Here is a tiny trained network, its code and every weight. The questions are about switching its units off for an input and a target symbol, where a switched-off unit gives its printed mean instead of its output.

import numpy as np


def w(rows, s, z=0):
    codes = np.array(rows[::2]) - 128.0
    scale = np.full(codes.shape[1], s)
    scale[-1] = z or s
    return codes * scale


def norm(h):
    return h / np.sqrt((h * h).mean(-1, keepdims=True) + 1e-5)


def softmax(a):
    e = np.exp(a - a.max(-1, keepdims=True))
    return e / e.sum(-1, keepdims=True)


def log_softmax(a):
    a = a - a.max(-1, keepdims=True)
    return a - np.log(np.exp(a).sum(-1, keepdims=True))


def net(x, mask):
    ids = ['δθμπτφψω'.index(c) for c in x.split()]
    T = len(ids)
    res = E[ids] + P[:T]
    u = 0
    for l in range(3):
        r = norm(res)
        for j in range(2):
            rows = slice(3 * j, 3 * j + 3)
            q, k, v = (r @ M[l][rows].T for M in (Q, K, V))
            z = softmax(np.where(np.tri(T) > 0, q @ k.T / 3**0.5, -1e9)) @ v
            o = O[l][rows]
            res = res + np.where(mask[u + j], z, o[:, -1]) @ o[:, :-1]
        u += 2
    return log_softmax(norm(res)[-1] @ U[:, :-1].T + U[:, -1])


Q, K, V, O = {}, {}, {}, {}
E = w([
[148,141,132],'δ',
[132,128,114],'θ',
[131,133,142],'μ',
[119,130,146],'π',
[147,2,128],'τ',
[110,98,235],'φ',
[134,133,153],'ψ',
[105,154,166],'ω',
],0.021)
P = w([
[97,94,39],'0',
[174,104,165],'1',
[204,94,165],'2',
[195,86,158],'3',
[101,117,221],'4',
[176,110,39],'5',
[203,190,159],'6',
[57,188,241],'7',
[251,210,128],'8',
],0.0031)
Q[0] = w([
[160,42,220],'0.h1',
[153,253,137],'0.h1',
[122,178,45],'0.h1',
[96,134,169],'0.h2',
[81,219,112],'0.h2',
[251,109,181],'0.h2',
],0.006)
K[0] = w([
[37,166,171],'0.h1',
[80,153,29],'0.h1',
[187,133,98],'0.h1',
[174,25,67],'0.h2',
[221,148,180],'0.h2',
[130,1,117],'0.h2',
],0.0057)
V[0] = w([
[142,40,188],'0.h1',
[9,128,69],'0.h1',
[151,43,50],'0.h1',
[92,250,165],'0.h2',
[150,73,170],'0.h2',
[72,143,1],'0.h2',
],0.0043)
O[0] = w([
[102,231,99,209],'0.h1',
[165,110,108,29],'0.h1',
[24,164,224,76],'0.h1',
[153,102,250,77],'0.h2',
[68,106,1,195],'0.h2',
[232,126,131,2],'0.h2',
],0.004,0.0022)
Q[1] = w([
[196,35,133],'1.h1',
[129,255,120],'1.h1',
[138,143,106],'1.h1',
[122,74,103],'1.h2',
[121,200,72],'1.h2',
[116,129,163],'1.h2',
],0.0079)
K[1] = w([
[102,61,235],'1.h1',
[162,152,10],'1.h1',
[48,168,200],'1.h1',
[171,42,1],'1.h2',
[131,224,79],'1.h2',
[85,186,213],'1.h2',
],0.0059)
V[1] = w([
[254,70,122],'1.h1',
[165,228,122],'1.h1',
[103,174,68],'1.h1',
[88,85,136],'1.h2',
[131,175,218],'1.h2',
[88,37,92],'1.h2',
],0.0065)
O[1] = w([
[139,134,110,223],'1.h1',
[98,255,128,184],'1.h1',
[109,146,133,126],'1.h1',
[156,108,109,102],'1.h2',
[160,149,124,249],'1.h2',
[197,94,175,33],'1.h2',
],0.0074,0.0016)
Q[2] = w([
[215,183,107],'2.h1',
[101,175,119],'2.h1',
[204,109,109],'2.h1',
[107,64,161],'2.h2',
[116,85,131],'2.h2',
[149,185,254],'2.h2',
],0.0098)
K[2] = w([
[140,82,10],'2.h1',
[131,139,162],'2.h1',
[192,136,77],'2.h1',
[173,176,238],'2.h2',
[161,140,166],'2.h2',
[42,136,134],'2.h2',
],0.011)
V[2] = w([
[71,70,219],'2.h1',
[178,100,50],'2.h1',
[68,206,218],'2.h1',
[109,150,31],'2.h2',
[87,211,124],'2.h2',
[81,17,1],'2.h2',
],0.0071)
O[2] = w([
[160,254,171,77],'2.h1',
[88,52,106,70],'2.h1',
[152,215,78,255],'2.h1',
[22,102,160,202],'2.h2',
[87,79,27,231],'2.h2',
[38,201,151,74],'2.h2',
],0.0061,0.0012)
U = w([
[103,130,40,102],'δ',
[5,124,171,152],'θ',
[95,161,61,122],'μ',
[177,149,230,163],'π',
[76,178,159,43],'τ',
[155,194,129,53],'φ',
[166,214,124,128],'ψ',
[155,79,107,253],'ω',
],0.011,0.0049)

Each question gives the input, a string of symbols that net reads in full, and the target symbol t.
The units are the heads (3 rows each of Q, K, V and O). Each row of codes is followed by its name. A weight is (code - 128) times the scale printed after its matrix; where a second scale follows, it is the last column's (O and U).
mask holds one flag per head, layer by layer. A switched-off head (its flag False) gives its mean, the last column of its rows in O, instead of its output. The means were averaged over made-up inputs and are rounded, as every weight is.
A unit's drop is (log p(t) with every unit on - log p(t) with that unit switched off) / (log p(t) with every unit on - log p(t) with every unit switched off).
The circuit of an input: a set's keep is (log p(t) with only the set's units on - log p(t) with every unit switched off) / (log p(t) with every unit on - log p(t) with every unit switched off). Starting from all 6 units, units are removed one at a time, each time the one whose removal leaves the highest keep (on an exact tie, the one counted first), for as long as the keep stays at least 0.8.
units of the circuit, in order: the units of the circuit, biggest drop first
most important unit: the unit with the biggest drop
heads that matter: for each layer, one digit per head in row order, 1 if its drop is at least 0.15 and else 0, layers parted by /
input π ψ π δ, target π: most important unit : 2.h2
input π τ θ, target π: units of the circuit, in order : (1.h2, 2.h2)
input μ μ τ θ φ δ μ, target θ: heads that matter : 10 / 00 / 11
input δ θ μ ψ, target δ: heads that matter : 01 / 10 / 01
input π θ μ μ, target π: heads that matter : 11 / 11 / 11
input ω φ δ, target ω: heads that matter : 10 / 00 / 10
input π θ θ, target π: heads that matter : 10 / 11 / 01
input ω ψ ω ω μ π, target ω: units of the circuit, in order : (0.h1, 1.h2, 0.h2, 1.h1)
input π φ θ δ, target π: units of the circuit, in order : (1.h1, 2.h2, 1.h2, 2.h1)
input ω θ δ μ, target ω: units of the circuit, in order : (0.h2, 2.h2)
input ψ ω θ, target ψ: units of the circuit, in order : (1.h1, 2.h1, 0.h2)
input μ ω ψ δ δ, target ω: units of the circuit, in order : (2.h1, 0.h1)
input ω π φ ψ, target ω: units of the circuit, in order : (0.h1, 1.h1)
input μ θ δ ω τ θ θ μ π, target θ: heads that matter : 11 / 00 / 11
input ω θ θ τ δ θ π ψ θ, target θ: units of the circuit, in order : (2.h2)
input ω μ θ ω θ θ δ φ θ, target θ: units of the circuit, in order : (2.h2, 2.h1)
input ω τ π, target ω: heads that matter : 11 / 01 / 00
input δ θ μ δ, target δ: units of the circuit, in order : (2.h2, 1.h1)
input π φ φ π, target π: units of the circuit, in order : (1.h1, 1.h2, 2.h1)
input ω ψ ψ, target ω: units of the circuit, in order : (2.h2)
input π μ ω ω μ ω θ, target ω: heads that matter : 11 / 00 / 11
input θ φ θ ψ, target θ: heads that matter : 01 / 00 / 11
input ω φ θ ψ μ θ τ π ψ, target θ: heads that matter : 00 / 00 / 11
input π ω π, target π: heads that matter : 11 / 10 / 10
